Below are the code and all the weights of a small trained network. Each question names an input and a target symbol and asks about switching units off, where a switched-off unit gives its printed mean instead of its output.

import numpy as np


def w(rows, s, z=0):
    codes = np.array(rows[::2]) - 128.0
    scale = np.full(codes.shape[1], s)
    scale[-1] = z or s
    return codes * scale


def f(y):
    return np.maximum(y, 0)


def softmax(a):
    e = np.exp(a - a.max(-1, keepdims=True))
    return e / e.sum(-1, keepdims=True)


def log_softmax(a):
    a = a - a.max(-1, keepdims=True)
    return a - np.log(np.exp(a).sum(-1, keepdims=True))


def net(x, mask):
    ids = ['ΓΘΨαβδεζμπτ'.index(c) for c in x.split()]
    T = len(ids)
    res = E[ids] + P[:T]
    u = 0
    for l in range(3):
        r = res
        for j in range(2):
            rows = slice(2 * j, 2 * j + 2)
            q, k, v = (r @ M[l][rows].T for M in (Q, K, V))
            z = softmax(np.where(np.tri(T) > 0, q @ k.T / 2**0.5, -1e9)) @ v
            o = O[l][rows]
            res = res + np.where(mask[u + j], z, o[:, -1]) @ o[:, :-1]
        u += 2
        y = f(res @ A[l][:, :-1].T + A[l][:, -1])
        res = res + np.where(mask[u : u + 4], y, B[l][:, -1]) @ B[l][:, :-1]
        u += 4
    return log_softmax(res[-1] @ U[:, :-1].T + U[:, -1])


Q, K, V, O, A, B = {}, {}, {}, {}, {}, {}
E = w([
[140,172,75],'Γ',
[134,119,178],'Θ',
[209,93,93],'Ψ',
[154,131,164],'α',
[94,249,187],'β',
[197,138,129],'δ',
[235,79,64],'ε',
[112,143,219],'ζ',
[219,155,117],'μ',
[178,142,146],'π',
[122,167,230],'τ',
],0.019)
P = w([
[189,187,254],'0',
[175,149,226],'1',
[164,147,223],'2',
[167,160,224],'3',
[165,164,215],'4',
[157,165,222],'5',
[159,174,216],'6',
[157,180,212],'7',
[152,182,206],'8',
[146,189,213],'9',
[156,192,218],'10',
[141,195,210],'11',
[161,190,219],'12',
],0.0036)
Q[0] = w([
[127,224,158],'0.h0',
[118,27,177],'0.h0',
[69,26,2],'0.h1',
[241,136,152],'0.h1',
],0.019)
K[0] = w([
[50,160,65],'0.h0',
[131,65,219],'0.h0',
[250,71,175],'0.h1',
[123,177,46],'0.h1',
],0.02)
V[0] = w([
[230,39,231],'0.h0',
[52,20,68],'0.h0',
[10,163,82],'0.h1',
[88,137,165],'0.h1',
],0.011)
O[0] = w([
[39,142,46,211],'0.h0',
[147,248,165,8],'0.h0',
[185,57,185,78],'0.h1',
[121,64,105,132],'0.h1',
],0.011,0.012)
A[0] = w([
[253,132,37,75],'0.n0',
[246,150,157,207],'0.n1',
[110,69,203,41],'0.n2',
[195,78,42,254],'0.n3',
],0.011,0.0018)
B[0] = w([
[55,197,199,193],'0.n0',
[129,66,70,168],'0.n1',
[45,252,183,191],'0.n2',
[129,228,126,246],'0.n3',
],0.012)
Q[1] = w([
[67,69,247],'1.h0',
[170,4,131],'1.h0',
[172,40,61],'1.h1',
[84,118,169],'1.h1',
],0.015)
K[1] = w([
[163,37,235],'1.h0',
[7,65,143],'1.h0',
[50,154,82],'1.h1',
[129,108,162],'1.h1',
],0.02)
V[1] = w([
[88,114,182],'1.h0',
[164,154,49],'1.h0',
[139,104,4],'1.h1',
[45,98,37],'1.h1',
],0.012)
O[1] = w([
[101,142,92,142],'1.h0',
[157,123,183,205],'1.h0',
[181,134,245,2],'1.h1',
[197,89,157,252],'1.h1',
],0.011,0.0086)
A[1] = w([
[250,98,70,180],'1.n0',
[227,166,100,83],'1.n1',
[89,139,123,90],'1.n2',
[112,81,127,254],'1.n3',
],0.022,0.0069)
B[1] = w([
[102,2,168,184],'1.n0',
[48,163,26,184],'1.n1',
[191,99,129,251],'1.n2',
[149,241,175,164],'1.n3',
],0.017,0.026)
Q[2] = w([
[60,96,18],'2.h0',
[147,101,59],'2.h0',
[141,151,83],'2.h1',
[120,4,221],'2.h1',
],0.024)
K[2] = w([
[210,235,60],'2.h0',
[251,188,76],'2.h0',
[88,20,220],'2.h1',
[255,205,136],'2.h1',
],0.019)
V[2] = w([
[4,183,194],'2.h0',
[164,69,124],'2.h0',
[38,192,155],'2.h1',
[85,114,171],'2.h1',
],0.0028)
O[2] = w([
[1,44,110,103],'2.h0',
[222,250,46,130],'2.h0',
[197,230,41,152],'2.h1',
[127,221,122,253],'2.h1',
],0.0015,0.004)
A[2] = w([
[117,94,54,2],'2.n0',
[129,118,226,102],'2.n1',
[32,119,2,144],'2.n2',
[74,216,6,98],'2.n3',
],0.0082,0.0055)
B[2] = w([
[207,207,190,172],'2.n0',
[118,243,93,160],'2.n1',
[214,194,46,244],'2.n2',
[46,32,248,251],'2.n3',
],0.011,0.032)
U = w([
[82,150,51,232],'Γ',
[147,219,139,2],'Θ',
[78,162,42,166],'Ψ',
[166,115,228,164],'α',
[128,215,126,58],'β',
[40,170,109,108],'δ',
[251,127,142,124],'ε',
[93,36,99,163],'ζ',
[120,140,109,124],'μ',
[157,32,51,106],'π',
[109,143,2,62],'τ',
],0.0077,0.0088)

Each question gives the input, a string of symbols that net reads in full, and the target symbol t.
The units are the heads (2 rows each of Q, K, V and O) and the neurons (one row each of A and B). Each row of codes is followed by its name. A weight is (code - 128) times the scale printed after its matrix; where a second scale follows, it is the last column's (O, A, B and U).
mask holds one flag per unit, layer by layer, with each layer's heads first. A switched-off unit (its flag False) gives its mean, the last column of its rows in O or B, instead of its output. The means were averaged over made-up inputs and are rounded, as every weight is.
A unit's drop is (log p(t) with every unit on - log p(t) with that unit switched off) / (log p(t) with every unit on - log p(t) with every unit switched off).
The circuit of an input: a set's keep is (log p(t) with only the set's units on - log p(t) with every unit switched off) / (log p(t) with every unit on - log p(t) with every unit switched off). Starting from the 12 units with the biggest drops (on a tie, the unit counted first), units are removed one at a time, each time the one whose removal leaves the highest keep (on an exact tie, the one counted first), for as long as the keep stays at least 0.8.
units of the circuit, in order: the units of the circuit, biggest drop first
k most important neurons: the k neurons with the biggest drops, biggest first
k most important neurons of layer l: the k neurons of layer l with the biggest drops, biggest first
input β δ ε β ε Θ Θ, target ε: 2 most important neurons => (1.n2, 0.n2)
input α δ Ψ Θ Θ, target α: units of the circuit, in order => (1.h1)
input Θ α Θ ε μ, target Ψ: 3 most important neurons => (2.n2, 1.n1, 0.n2)
input Θ Θ ε, target δ: units of the circuit, in order => (2.n3, 1.n1, 0.n3)
input Θ α μ β Γ Θ Θ ζ β τ Γ τ ζ, target ε: 4 most important neurons => (1.n2, 0.n2, 0.n0, 1.n3)
input ε ε τ ε α α π, target π: 3 most important neurons => (1.n0, 1.n1, 0.n2)
input Θ Θ δ ε ε τ, target Θ: units of the circuit, in order => (2.n3, 1.h1, 1.n2)
input Θ Θ Θ β τ β Θ α ε Θ β Θ ζ, target ε: 3 most important neurons => (1.n2, 0.n2, 2.n0)
input Θ Γ Θ Θ τ, target ε: 2 most important neurons of layer 0 => (0.n0, 0.n2)
input ε Θ β Θ μ π δ Θ δ, target ε: 2 most important neurons => (1.n2, 0.n0)
input δ Θ ζ, target β: 3 most important neurons of layer 1 => (1.n1, 1.n3, 1.n2)
input Θ α τ τ, target Θ: 4 most important neurons => (2.n3, 1.n1, 1.n3, 0.n0)
input Θ Ψ Θ Θ Θ Γ Θ Ψ Θ μ ε ε ε, target α: 4 most important neurons => (0.n1, 0.n0, 1.n0, 2.n2)
input ζ δ α Θ τ δ Γ ε ε Ψ, target α: units of the circuit, in order => (1.n1)
input β μ Θ Θ Θ π α π μ, target ε: 4 most important neurons => (1.n2, 0.n0, 0.n2, 2.n0)
input π τ Θ ε Θ α ε μ, target Ψ: 2 most important neurons => (1.n1, 2.n2)
input β ε α Θ Ψ, target ε: 2 most important neurons of layer 0 => (0.n2, 0.n3)
input α α δ Θ τ π Θ ε μ Ψ Θ β δ, target ε: 2 most important neurons => (1.n2, 0.n2)
input Θ ε α Θ μ π Γ Θ Θ ε Θ τ, target ε: 3 most important neurons => (1.n2, 0.n3, 0.n2)
input α μ Θ Θ, target α: 3 most important neurons of layer 1 => (1.n0, 1.n3, 1.n2)
input Θ π Θ ε α Θ ε ε π, target π: 3 most important neurons of layer 2 => (2.n3, 2.n1, 2.n2)
input β ε Γ Θ Θ μ Γ Θ Γ Θ α ε, target α: 2 most important neurons of layer 1 => (1.n0, 1.n1)
input Θ Θ α ε α Θ β Θ μ, target ε: 3 most important neurons of layer 0 => (0.n0, 0.n2, 0.n1)
input τ β Θ α, target ε: most important neuron of layer 0 => (0.n2)
